X =
[[215 534 142 375 209 524 498 518 745 353]
 [313 763 382 501 741 334 768 276 330  51]
 [241 448 621 155 171 737 449 599  34 226]
 [705 105 384  16 324 583 584 104 445 331]]
Indices start at 1.
row 1 col 1 => 215
row 4 col 9 => 445
row 4 col 4 => 16
row 2 col 8 => 276
row 1 col 7 => 498
row 1 col 6 => 524
row 4 col 8 => 104
row 3 col 5 => 171
row 2 col 2 => 763
row 1 col 4 => 375
row 3 col 9 => 34
row 4 col 6 => 583
row 2 col 7 => 768
row 3 col 4 => 155
row 1 col 9 => 745

grid =
[-41 0 15 -22 29 -8 24 12 -8 8 28 -12 -25]
[18 0 -45 13 -33 -12 -19 -45 -13 -36 9 0 20]
[-6 -1 10 13 2 -5 22 8 13 8 16 16 13]
[11 -1 -22 20 -21 37 34 -25 -23 -21 11 7 19]
[-26 -1 -19 -8 2 -3 22 -23 -22 -20 36 -10 -6]
[-1 0 21 2 9 -30 -16 23 31 21 -5 11 3]
[-28 1 -19 -30 9 -48 -33 -19 -8 -17 21 -24 -24]
[41 -1 8 42 -25 20 11 9 25 11 -20 35 41]
[5 2 -20 -33 0 25 -32 -17 -39 -20 -30 -39 -34]
[9 0 13 12 0 29 23 13 1 11 -9 10 7]
[-5 1 12 -29 18 -3 -30 16 -4 10 -26 -23 -31]
[27 1 -15 1 -18 -33 -59 -11 17 -7 -25 -1 8]
Rows and columns are counted from 1.
(1, 1) = -41
(4, 3) = -22
(7, 11) = 21
(3, 8) = 8
(10, 12) = 10
(5, 8) = -23
(10, 9) = 1
(1, 13) = -25
(4, 8) = -25
(4, 4) = 20
(9, 10) = -20
(2, 11) = 9
(11, 2) = 1
(8, 1) = 41
(12, 1) = 27
(6, 2) = 0
(4, 10) = -21
(2, 9) = -13
(11, 4) = -29
(7, 3) = -19
(3, 13) = 13
(7, 8) = -19
(5, 6) = -3
(7, 2) = 1
(1, 9) = -8
(2, 4) = 13
(1, 8) = 12
(12, 6) = -33
(5, 2) = -1
(6, 13) = 3
(9, 3) = -20
(12, 9) = 17
(7, 1) = -28
(10, 13) = 7

a =
3081  8190  5658  7391  8372  6562
6473  5525  7454  4549  8473  4828
8562  4006  5731  8432  4149  7076
4994  6399  3995  7684  8319  4469
8027  8033  3168  3893  4542  6525
4396  6930  3751  7476  3329  6434
7873  3711  2959  8285  7725  5679
3754  6031  7506  6571  4730  8189
Indices start at 1.
(1, 1)	3081
(8, 2)	6031
(5, 6)	6525
(7, 1)	7873
(2, 3)	7454
(1, 4)	7391
(4, 1)	4994
(8, 6)	8189
(1, 2)	8190
(1, 5)	8372
(3, 4)	8432
(5, 2)	8033
(8, 4)	6571
(4, 2)	6399
(3, 2)	4006
(6, 4)	7476
(3, 5)	4149
(2, 2)	5525
(4, 6)	4469

m =
108,133,105,169,121,188,177,73,171,51,95
92,139,42,125,74,180,124,137,108,67,177
179,109,78,168,180,208,133,153,157,138,84
79,90,133,150,50,66,156,74,179,58,137
27,32,92,130,65,73,137,92,145,89,142
214,153,121,157,177,106,176,143,113,69,109
44,68,145,134,129,213,87,167,154,168,129
Rows and columns are counted from 1.
(1, 1) = 108
(2, 9) = 108
(1, 3) = 105
(1, 8) = 73
(6, 9) = 113
(4, 8) = 74
(6, 11) = 109
(3, 5) = 180
(3, 11) = 84
(4, 7) = 156
(5, 3) = 92
(3, 3) = 78
(5, 7) = 137
(4, 11) = 137
(7, 3) = 145
(7, 2) = 68
(2, 2) = 139
(7, 8) = 167
(2, 4) = 125
(3, 4) = 168
(2, 8) = 137
(6, 4) = 157
(4, 5) = 50

M =
[20 -5 10 -3 18 0 27 25 30 0 -12 -7 22 27]
[-22 62 5 8 15 53 -2 4 -22 48 45 70 10 -37]
[-15 41 5 9 12 34 -14 -6 -36 37 45 42 2 -37]
[-12 27 3 1 13 22 -18 -9 -44 30 39 24 1 -38]
[-9 22 1 46 -38 15 -10 -18 26 -5 11 37 -27 14]
[42 -45 15 -5 20 -34 20 18 21 -20 -20 -59 18 42]
[-11 20 2 -1 11 16 -18 -10 -42 25 33 16 -1 -35]
Rows and columns are counted from 1.
row 1 col 1 -> 20
row 1 col 10 -> 0
row 1 col 14 -> 27
row 3 col 12 -> 42
row 3 col 10 -> 37
row 5 col 13 -> -27
row 3 col 1 -> -15
row 4 col 4 -> 1
row 5 col 1 -> -9
row 7 col 1 -> -11
row 6 col 9 -> 21
row 4 col 13 -> 1
row 7 col 13 -> -1
row 1 col 7 -> 27
row 3 col 4 -> 9
row 5 col 3 -> 1
row 3 col 13 -> 2
row 5 col 14 -> 14
row 5 col 6 -> 15
row 6 col 12 -> -59
row 2 col 2 -> 62
row 4 col 14 -> -38
row 7 col 9 -> -42
row 4 col 10 -> 30
row 6 col 13 -> 18
row 4 col 6 -> 22
row 1 col 12 -> -7
row 3 col 8 -> -6
row 5 col 9 -> 26
row 6 col 4 -> -5
row 2 col 4 -> 8
row 4 col 11 -> 39

arr =
60	51	50	42
38	37	41	44
59	40	37	33
49	51	76	64
65	41	35	25
36	36	41	44
45	41	45	46
41	38	49	51
63	48	43	34
64	51	52	43
44	43	50	50
65	42	37	30
49	50	64	59
Indices start at 1.
(1, 1) -> 60
(4, 3) -> 76
(13, 4) -> 59
(9, 2) -> 48
(11, 1) -> 44
(3, 3) -> 37
(10, 2) -> 51
(11, 2) -> 43
(4, 2) -> 51
(2, 1) -> 38
(1, 4) -> 42
(5, 2) -> 41
(10, 1) -> 64
(8, 4) -> 51
(4, 1) -> 49
(13, 3) -> 64

B =
[32 -32 -7 -46 38]
[20 -22 1 -19 17]
[-30 -39 26 -39 -42]
[-6 -3 9 -12 -2]
[-24 -26 21 -33 -28]
[-12 12 3 -32 16]
[7 -3 -1 -26 21]
[8 -23 3 -37 12]
[6 -34 14 -6 -18]
[-23 -1 15 -19 -16]
[34 -18 -14 -53 54]
[-23 -37 24 -37 -35]
[9 -31 7 -35 5]
Rows and columns are counted from 1.
(1, 1) => 32
(6, 4) => -32
(10, 1) => -23
(11, 5) => 54
(12, 5) => -35
(2, 4) => -19
(3, 1) => -30
(13, 4) => -35
(5, 3) => 21
(9, 1) => 6
(12, 2) => -37
(8, 5) => 12
(2, 5) => 17
(11, 4) => -53
(13, 1) => 9
(3, 2) => -39
(10, 3) => 15
(6, 1) => -12
(13, 5) => 5
(11, 3) => -14
(2, 2) => -22
(9, 2) => -34
(12, 3) => 24
(8, 4) => -37
(2, 3) => 1
(5, 5) => -28

A =
[[4 4 4 3 3 3]
 [5 4 5 5 4 3]
 [5 4 4 4 4 3]
 [7 3 3 3 7 4]
 [5 5 3 6 2 4]
 [5 4 4 4 4 3]
 [4 4 5 3 4 3]
 [4 4 4 4 3 3]
 [4 3 4 2 5 3]
 [4 4 2 2 3 5]
 [5 5 2 5 3 4]
 [4 5 3 4 3 4]
 [5 4 5 3 5 3]
 [4 4 6 6 4 3]
 [5 4 4 3 5 3]]
Indices start at 1.
row 1 col 1 => 4
row 1 col 3 => 4
row 11 col 6 => 4
row 13 col 1 => 5
row 2 col 2 => 4
row 14 col 3 => 6
row 13 col 2 => 4
row 12 col 4 => 4
row 8 col 2 => 4
row 14 col 5 => 4
row 1 col 2 => 4
row 10 col 2 => 4
row 11 col 3 => 2
row 15 col 5 => 5
row 9 col 1 => 4
row 3 col 5 => 4
row 8 col 3 => 4
row 2 col 1 => 5
row 7 col 1 => 4
row 13 col 3 => 5
row 6 col 2 => 4
row 4 col 2 => 3
row 11 col 1 => 5
row 5 col 5 => 2
row 10 col 3 => 2
row 11 col 2 => 5
row 9 col 6 => 3
row 15 col 1 => 5
row 8 col 4 => 4
row 9 col 2 => 3

data =
[[ -5  -9  38   5   1  -1  -4  17]
 [ -1  -9 -30   0  -2  -1  -1 -28]
 [  5  -1 -29  -4  -1  -3   0  63]
 [ -6  -8 -52   5  -3   3  -4  -5]
 [  4   2 -61  -1  -3  -2   1  60]
 [  6   6 -22  -8  -3  -3   2  21]
 [ -2  -1 -28   3  -2   0  -3 -59]]
Indices start at 1.
(1, 1)	-5
(7, 3)	-28
(3, 2)	-1
(7, 2)	-1
(1, 2)	-9
(3, 3)	-29
(6, 7)	2
(4, 8)	-5
(7, 7)	-3
(1, 4)	5
(3, 1)	5
(2, 2)	-9
(2, 5)	-2
(5, 8)	60
(2, 4)	0
(3, 4)	-4
(1, 6)	-1
(1, 8)	17
(5, 1)	4
(4, 7)	-4
(2, 1)	-1
(4, 1)	-6
(4, 4)	5
(5, 2)	2
(5, 6)	-2
(7, 6)	0
